Below are the code and all the weights of a small trained network. Each question names an input and a class and asks about switching units off, where a switched-off unit gives its printed mean instead of its output.

import numpy as np


def w(rows, s, z=0):
    codes = np.array(rows[::2]) - 128.0
    scale = np.full(codes.shape[1], s)
    scale[-1] = z or s
    return codes * scale


def f(y):
    return y / 2 * (1 + np.tanh(0.7978845608 * (y + 0.044715 * y**3)))


def log_softmax(a):
    a = a - a.max(-1, keepdims=True)
    return a - np.log(np.exp(a).sum(-1, keepdims=True))


def net(x, mask):
    res = np.array(x, float).reshape(1, 4) / 4 @ E
    y = f(res @ A[0][:, :-1].T + A[0][:, -1])
    res = res + np.where(mask, y, B[0][:, -1]) @ B[0][:, :-1]
    return log_softmax(res[-1] @ U[:, :-1].T + U[:, -1])


A, B = {}, {}
E = w([
[58,156,252,220,216,74,65,175,21,9],'x0',
[191,155,229,177,190,253,210,4,205,45],'x1',
[223,227,63,15,198,171,198,210,12,53],'x2',
[208,41,226,58,235,166,48,231,196,195],'x3',
],0.0043)
A[0] = w([
[203,198,71,44,165,160,185,188,61,90,26],'n1',
[194,126,15,30,67,185,187,97,181,219,17],'n2',
[93,119,67,101,84,45,73,211,100,170,117],'n3',
[187,208,109,52,175,133,174,199,44,64,51],'n4',
[185,65,184,75,203,155,65,191,173,180,19],'n5',
[71,126,110,126,119,38,65,228,59,119,117],'n6',
[60,56,180,210,69,71,78,84,200,171,16],'n7',
[164,149,185,159,173,208,176,58,168,81,99],'n8',
[67,183,59,180,67,102,190,45,70,85,54],'n9',
[85,108,56,88,100,41,85,196,89,190,101],'n10',
[78,44,131,183,68,107,97,61,217,211,8],'n11',
[164,148,210,161,174,204,170,46,155,71,98],'n12',
[207,193,77,50,172,160,182,185,59,86,90],'n13',
[185,51,185,65,201,154,75,187,170,185,9],'n14',
[169,81,213,105,218,147,55,202,142,157,91],'n15',
[105,100,47,101,89,42,85,195,87,195,87],'n16',
[56,57,174,201,74,80,71,75,204,171,5],'n17',
[77,189,49,166,38,98,180,48,97,103,39],'n18',
[58,198,77,191,67,86,195,74,74,73,204],'n19',
[199,107,68,62,88,167,167,114,214,225,67],'n20',
[175,132,185,150,163,201,204,50,169,85,59],'n21',
[91,107,74,101,94,44,75,205,81,170,118],'n22',
[197,182,66,39,169,167,190,188,50,92,36],'n23',
[74,166,254,213,235,73,62,185,20,13,67],'n24',
[187,57,189,73,192,158,75,194,177,172,28],'n25',
[165,141,175,147,160,211,181,42,178,92,123],'n26',
[58,189,48,179,48,111,181,54,98,94,38],'n27',
],0.005,0.0013)
B[0] = w([
[50,38,184,214,220,62,175,31,162,131,191],'n1',
[46,182,247,33,79,231,52,14,32,253,205],'n2',
[204,220,82,200,150,221,237,176,206,155,191],'n3',
[34,31,198,182,227,81,140,31,142,162,194],'n4',
[217,57,160,128,65,36,190,184,47,18,184],'n5',
[173,219,126,141,139,230,183,130,174,203,194],'n6',
[61,34,179,187,227,71,192,35,162,136,222],'n7',
[194,219,71,178,127,210,194,188,183,133,202],'n8',
[232,65,160,94,67,70,178,174,65,29,195],'n9',
[199,222,89,204,160,235,225,177,196,174,192],'n10',
[57,51,196,163,217,107,164,31,141,166,215],'n11',
[184,241,66,185,135,231,196,195,200,167,211],'n12',
[55,30,165,200,234,71,142,44,170,127,196],'n13',
[224,64,170,114,54,53,189,168,45,23,184],'n14',
[212,90,165,67,71,105,143,155,61,52,196],'n15',
[196,216,107,192,138,233,218,185,186,169,192],'n16',
[48,35,182,189,236,70,197,32,160,129,220],'n17',
[229,71,183,71,50,69,167,164,50,43,194],'n18',
[206,88,140,67,88,95,126,159,93,68,212],'n19',
[129,185,220,36,47,191,51,79,45,169,194],'n20',
[194,223,69,210,166,199,223,183,206,126,201],'n21',
[188,207,83,205,172,224,220,173,197,142,191],'n22',
[46,25,187,204,234,62,177,19,166,124,194],'n23',
[81,231,247,14,31,250,35,23,28,247,255],'n24',
[223,70,161,117,61,62,180,171,54,28,185],'n25',
[184,213,72,171,129,217,201,193,198,164,206],'n26',
[228,77,178,75,61,73,181,162,56,33,195],'n27',
],0.0049,0.0056)
U = w([
[206,246,42,239,184,217,213,221,239,144,78],'0',
[18,3,154,219,253,27,155,21,181,114,52],'1',
[248,40,125,68,26,15,158,216,40,3,57],'2',
[65,216,208,24,41,228,41,36,34,231,108],'3',
[95,156,76,87,144,111,42,155,181,108,241],'4',
[10,149,16,113,130,11,16,248,211,62,3],'5',
[16,150,8,116,131,6,8,245,221,58,3],'6',
],0.0055,0.005)

Each question gives the input, the list of numbers given to net, and the class t.
The units are the neurons (one row each of A and B). Each row of codes is followed by its name. A weight is (code - 128) times the scale printed after its matrix; where a second scale follows, it is the last column's (A, B and U).
mask holds one flag per neuron, in row order. A switched-off neuron (its flag False) gives its mean, the last column of its row in B, instead of its output. The means were averaged over made-up inputs and are rounded, as every weight is.
A unit's drop is (log p(t) with every unit on - log p(t) with that unit switched off) / (log p(t) with every unit on - log p(t) with every unit switched off).
The circuit of an input: a set's keep is (log p(t) with only the set's units on - log p(t) with every unit switched off) / (log p(t) with every unit on - log p(t) with every unit switched off). Starting from the 12 units with the biggest drops (on a tie, the unit counted first), units are removed one at a time, each time the one whose removal leaves the highest keep (on an exact tie, the one counted first), for as long as the keep stays at least 0.8.
units of the circuit, in order: the units of the circuit, biggest drop first
top k neurons: the k neurons with the biggest drops, biggest first
drop of u: that unit's drop, to one decimal
input [7,-3,-2,7], class 2: units of the circuit, in order -> [n15]
input [-7,-2,-2,-5], class 3: top 2 neurons -> [n2 n20]
input [-5,-5,6,5], class 1: units of the circuit, in order -> [n23 n1]
input [-2,1,-3,-1], class 4: top 2 neurons -> [n24 n23]
input [6,-6,1,4], class 0: top 4 neurons -> [n22 n3 n2 n10]
input [8,6,6,-8], class 2: top 4 neurons -> [n9 n19 n27 n18]
input [8,8,-1,6], class 0: top 4 neurons -> [n12 n21 n8 n26]
input [8,1,5,-8], class 2: top 3 neurons -> [n9 n19 n27]
input [2,-8,8,-5], class 0: top 3 neurons -> [n10 n3 n16]
input [-6,2,5,-3], class 3: top 2 neurons -> [n2 n20]
input [4,4,7,-8], class 2: top 2 neurons -> [n9 n19]
input [2,-6,7,3], class 1: top 2 neurons -> [n4 n23]
input [-3,-4,4,-5], class 2: top 4 neurons -> [n18 n27 n9 n24]
input [-8,-1,4,-7], class 3: top neuron -> [n2]
input [7,-7,-7,-4], class 0: drop of n10 -> 0.3
input [3,1,7,7], class 1: drop of n13 -> 0.4
input [-6,-5,-3,6], class 2: drop of n19 -> -0.3
input [4,1,4,-2], class 1: drop of n23 -> 0.3
